Here is a tiny trained network, its code and every weight. The questions are about switching its units off for an input and a target symbol, where a switched-off unit gives its printed mean instead of its output.

import numpy as np


def w(rows, s, z=0):
    codes = np.array(rows[::2]) - 128.0
    scale = np.full(codes.shape[1], s)
    scale[-1] = z or s
    return codes * scale


def norm(h):
    return h / np.sqrt((h * h).mean(-1, keepdims=True) + 1e-5)


def f(y):
    return np.maximum(y, 0)


def softmax(a):
    e = np.exp(a - a.max(-1, keepdims=True))
    return e / e.sum(-1, keepdims=True)


def log_softmax(a):
    a = a - a.max(-1, keepdims=True)
    return a - np.log(np.exp(a).sum(-1, keepdims=True))


def net(x, mask):
    ids = ['αβγδζηθλμξπσφψω'.index(c) for c in x.split()]
    T = len(ids)
    res = E[ids] + P[:T]
    u = 0
    for l in range(3):
        r = norm(res)
        for j in range(2):
            rows = slice(3 * j, 3 * j + 3)
            q, k, v = (r @ M[l][rows].T for M in (Q, K, V))
            z = softmax(np.where(np.tri(T) > 0, q @ k.T / 3**0.5, -1e9)) @ v
            o = O[l][rows]
            res = res + np.where(mask[u + j], z, o[:, -1]) @ o[:, :-1]
        u += 2
        y = f(norm(res) @ A[l][:, :-1].T + A[l][:, -1])
        res = res + np.where(mask[u : u + 8], y, B[l][:, -1]) @ B[l][:, :-1]
        u += 8
    return log_softmax(norm(res)[-1] @ U[:, :-1].T + U[:, -1])


Q, K, V, O, A, B = {}, {}, {}, {}, {}, {}
E = w([
[135,118,108,148,142],'α',
[139,111,100,126,133],'β',
[134,118,108,148,137],'γ',
[154,133,100,137,129],'δ',
[96,110,140,135,130],'ζ',
[80,131,126,125,118],'η',
[106,101,121,121,128],'θ',
[86,130,136,138,110],'λ',
[141,152,134,136,127],'μ',
[153,131,127,153,97],'ξ',
[23,77,4,105,49],'π',
[134,124,133,160,104],'σ',
[96,150,134,166,146],'φ',
[114,130,157,143,111],'ψ',
[121,145,134,87,155],'ω',
],0.032)
P = w([
[52,173,3,110,84],'0',
[74,161,43,109,93],'1',
[89,152,71,118,109],'2',
[109,143,95,148,128],'3',
[109,125,131,159,140],'4',
[123,118,157,176,159],'5',
[163,109,159,179,166],'6',
[188,85,177,162,156],'7',
],0.0064)
Q[0] = w([
[110,107,85,133,1],'L0H0',
[132,84,158,181,130],'L0H0',
[162,123,145,111,90],'L0H0',
[107,95,112,199,187],'L0H1',
[170,168,183,82,67],'L0H1',
[14,140,128,127,137],'L0H1',
],0.0087)
K[0] = w([
[87,105,131,133,11],'L0H0',
[136,105,139,186,160],'L0H0',
[254,34,111,147,112],'L0H0',
[145,136,116,243,118],'L0H1',
[67,129,120,54,189],'L0H1',
[19,143,121,202,161],'L0H1',
],0.0072)
V[0] = w([
[73,140,85,4,125],'L0H0',
[138,228,141,135,207],'L0H0',
[173,100,248,34,128],'L0H0',
[73,90,174,130,129],'L0H1',
[110,204,151,41,123],'L0H1',
[66,225,88,186,57],'L0H1',
],0.0037)
O[0] = w([
[84,2,174,45,61,143],'L0H0',
[88,147,157,28,55,156],'L0H0',
[115,164,188,175,237,2],'L0H0',
[166,171,121,155,110,95],'L0H1',
[146,116,59,174,104,120],'L0H1',
[145,84,116,96,60,237],'L0H1',
],0.0044,0.0045)
A[0] = w([
[254,193,42,114,96,208],'L0N0',
[151,40,125,208,202,196],'L0N1',
[171,231,160,167,196,74],'L0N2',
[157,124,182,43,180,74],'L0N3',
[154,165,51,26,244,81],'L0N4',
[179,116,161,133,240,95],'L0N5',
[196,47,169,74,88,147],'L0N6',
[110,137,194,143,229,3],'L0N7',
],0.0056,0.0024)
B[0] = w([
[57,42,183,98,128,254],'L0N0',
[121,90,148,80,122,178],'L0N1',
[120,67,139,67,92,159],'L0N2',
[121,224,122,105,193,138],'L0N3',
[151,153,94,175,127,154],'L0N4',
[110,107,133,166,100,140],'L0N5',
[90,164,207,253,175,154],'L0N6',
[153,120,184,169,115,132],'L0N7',
],0.0064,0.0062)
Q[1] = w([
[103,38,119,145,33],'L1H0',
[72,72,184,161,66],'L1H0',
[125,178,134,69,117],'L1H0',
[169,192,28,121,250],'L1H1',
[170,202,135,140,169],'L1H1',
[136,166,189,25,161],'L1H1',
],0.013)
K[1] = w([
[91,203,253,105,111],'L1H0',
[120,196,206,168,223],'L1H0',
[216,124,47,74,123],'L1H0',
[22,85,61,84,68],'L1H1',
[67,120,1,61,106],'L1H1',
[109,143,48,189,96],'L1H1',
],0.0086)
V[1] = w([
[134,132,91,107,54],'L1H0',
[172,121,68,83,131],'L1H0',
[80,182,118,169,100],'L1H0',
[186,39,155,2,210],'L1H1',
[113,94,30,206,227],'L1H1',
[70,202,112,21,139],'L1H1',
],0.0075)
O[1] = w([
[45,86,213,106,67,226],'L1H0',
[100,65,156,149,185,84],'L1H0',
[123,191,125,90,61,173],'L1H0',
[9,177,188,49,134,115],'L1H1',
[34,184,70,195,173,1],'L1H1',
[181,177,186,85,255,154],'L1H1',
],0.0082,0.0049)
A[1] = w([
[212,118,163,171,214,203],'L1N0',
[91,118,48,46,107,82],'L1N1',
[117,131,63,133,254,109],'L1N2',
[123,129,95,159,131,161],'L1N3',
[231,75,183,82,185,138],'L1N4',
[203,205,71,96,139,176],'L1N5',
[155,230,123,227,133,10],'L1N6',
[133,52,146,139,130,1],'L1N7',
],0.0078,0.002)
B[1] = w([
[52,131,149,24,251,150],'L1N0',
[172,158,196,193,152,207],'L1N1',
[218,109,52,22,165,153],'L1N2',
[235,221,171,80,162,148],'L1N3',
[67,178,84,197,206,252],'L1N4',
[5,86,96,85,178,145],'L1N5',
[246,128,2,57,50,139],'L1N6',
[76,190,155,80,58,183],'L1N7',
],0.0059,0.0045)
Q[2] = w([
[98,158,160,55,99],'L2H0',
[44,137,97,156,173],'L2H0',
[171,223,151,114,138],'L2H0',
[208,227,103,146,165],'L2H1',
[129,126,6,90,52],'L2H1',
[143,96,86,122,2],'L2H1',
],0.011)
K[2] = w([
[90,131,178,25,208],'L2H0',
[62,89,121,189,32],'L2H0',
[76,93,155,172,203],'L2H0',
[159,113,52,176,223],'L2H1',
[157,219,126,244,41],'L2H1',
[220,253,192,179,98],'L2H1',
],0.0071)
V[2] = w([
[72,254,115,91,73],'L2H0',
[206,175,104,57,63],'L2H0',
[72,183,138,45,187],'L2H0',
[116,212,143,136,81],'L2H1',
[104,232,9,3,59],'L2H1',
[167,122,87,106,188],'L2H1',
],0.0059)
O[2] = w([
[89,136,127,153,190,165],'L2H0',
[90,146,121,116,181,169],'L2H0',
[136,107,103,129,149,159],'L2H0',
[128,183,173,108,63,147],'L2H1',
[118,145,2,103,127,194],'L2H1',
[132,93,88,133,127,4],'L2H1',
],0.0076,0.0033)
A[2] = w([
[173,92,123,125,117,42],'L2N0',
[235,160,96,107,128,191],'L2N1',
[76,136,161,168,133,78],'L2N2',
[137,122,130,143,77,185],'L2N3',
[140,57,129,102,151,135],'L2N4',
[136,130,198,88,132,1],'L2N5',
[163,191,128,87,254,151],'L2N6',
[164,98,140,195,90,122],'L2N7',
],0.013,0.0029)
B[2] = w([
[148,115,177,206,142,141],'L2N0',
[188,187,43,105,169,159],'L2N1',
[128,171,114,128,179,173],'L2N2',
[178,154,146,148,148,244],'L2N3',
[171,186,130,92,102,213],'L2N4',
[139,122,167,65,99,255],'L2N5',
[182,54,137,114,245,217],'L2N6',
[79,101,152,128,217,180],'L2N7',
],0.011,0.0054)
U = w([
[143,106,123,91,120,118],'α',
[66,217,118,107,126,45],'β',
[66,36,48,79,90,225],'γ',
[140,75,140,183,98,252],'δ',
[105,97,104,121,127,147],'ζ',
[75,153,133,124,153,129],'η',
[143,35,144,173,76,116],'θ',
[151,132,187,4,66,98],'λ',
[126,196,141,153,91,21],'μ',
[171,197,32,83,125,187],'ξ',
[85,128,149,129,149,109],'π',
[156,91,131,82,250,176],'σ',
[255,155,145,160,142,23],'φ',
[60,92,114,145,156,229],'ψ',
[122,236,192,169,189,22],'ω',
],0.0096,0.002)

Each question gives the input, a string of symbols that net reads in full, and the target symbol t.
The units are the heads (3 rows each of Q, K, V and O) and the neurons (one row each of A and B). Each row of codes is followed by its name. A weight is (code - 128) times the scale printed after its matrix; where a second scale follows, it is the last column's (O, A, B and U).
mask holds one flag per unit, layer by layer, with each layer's heads first. A switched-off unit (its flag False) gives its mean, the last column of its rows in O or B, instead of its output. The means were averaged over made-up inputs and are rounded, as every weight is.
A unit's drop is (log p(t) with every unit on - log p(t) with that unit switched off) / (log p(t) with every unit on - log p(t) with every unit switched off).
The circuit of an input: a set's keep is (log p(t) with only the set's units on - log p(t) with every unit switched off) / (log p(t) with every unit on - log p(t) with every unit switched off). Starting from the 12 units with the biggest drops (on a tie, the unit counted first), units are removed one at a time, each time the one whose removal leaves the highest keep (on an exact tie, the one counted first), for as long as the keep stays at least 0.8.
circuit, biggest first: the units of the circuit, biggest drop first
k most important neurons: the k neurons with the biggest drops, biggest first
heads that matter: for each layer, one digit per head in row order, 1 if its drop is at least 0.15 and else 0, layers parted by /
input λ γ μ μ δ, target λ: circuit, biggest first => (L0N0; L2N6)
input η ω ω β λ, target σ: heads that matter => 00 / 01 / 00
input α γ φ β μ ω β μ, target σ: circuit, biggest first => (L1H0; L2N6; L1N4)
input μ μ β μ ψ μ, target φ: heads that matter => 00 / 11 / 00
input ζ ζ μ μ β γ ξ γ, target θ: circuit, biggest first => (L1H1)
input η ζ μ ξ, target θ: 2 most important neurons => (L0N0; L2N7)
input μ ζ η θ μ ψ λ, target φ: circuit, biggest first => (L1H1; L1H0; L0N0; L2N3)
input δ μ μ β, target λ: circuit, biggest first => (L1H0; L2N6)
input λ α μ μ γ β γ φ, target ξ: circuit, biggest first => (L1H0; L1N6)
input γ ω μ φ, target σ: heads that matter => 10 / 01 / 00
input γ β ψ β μ λ ψ, target φ: heads that matter => 00 / 11 / 00
input μ ζ ω, target σ: circuit, biggest first => (L2N6; L1H1)
input ψ σ ω β σ, target σ: heads that matter => 10 / 11 / 00
input μ μ δ γ δ δ ψ θ, target φ: 2 most important neurons => (L0N0; L2N1)
input β ξ μ φ ξ γ, target ξ: circuit, biggest first => (L1H0)
input η μ μ ψ λ, target φ: circuit, biggest first => (L1H1; L0N0; L2N3)
input μ μ ω μ λ, target σ: heads that matter => 10 / 01 / 00
input β ψ μ μ, target φ: heads that matter => 11 / 11 / 00
input β η ζ μ ξ γ, target θ: circuit, biggest first => (L1H1; L0N6)
input γ ζ β, target ω: heads that matter => 00 / 01 / 00
input μ ξ ζ μ γ γ ω φ, target σ: 3 most important neurons => (L2N6; L0N2; L1N0)
input ζ μ β μ σ β γ ζ, target ω: 3 most important neurons => (L0N0; L2N3; L0N6)
input γ β μ γ γ ξ ξ α, target θ: circuit, biggest first => (L1H1)
input β η η ζ λ φ μ, target ξ: circuit, biggest first => (L1H0; L2N1)
input ω γ δ, target σ: circuit, biggest first => (L1H1; L2N6)
input μ μ η ω ζ μ η β, target λ: circuit, biggest first => (L1H1; L0N2; L2N6)
input ξ μ α ψ α, target φ: heads that matter => 00 / 01 / 00
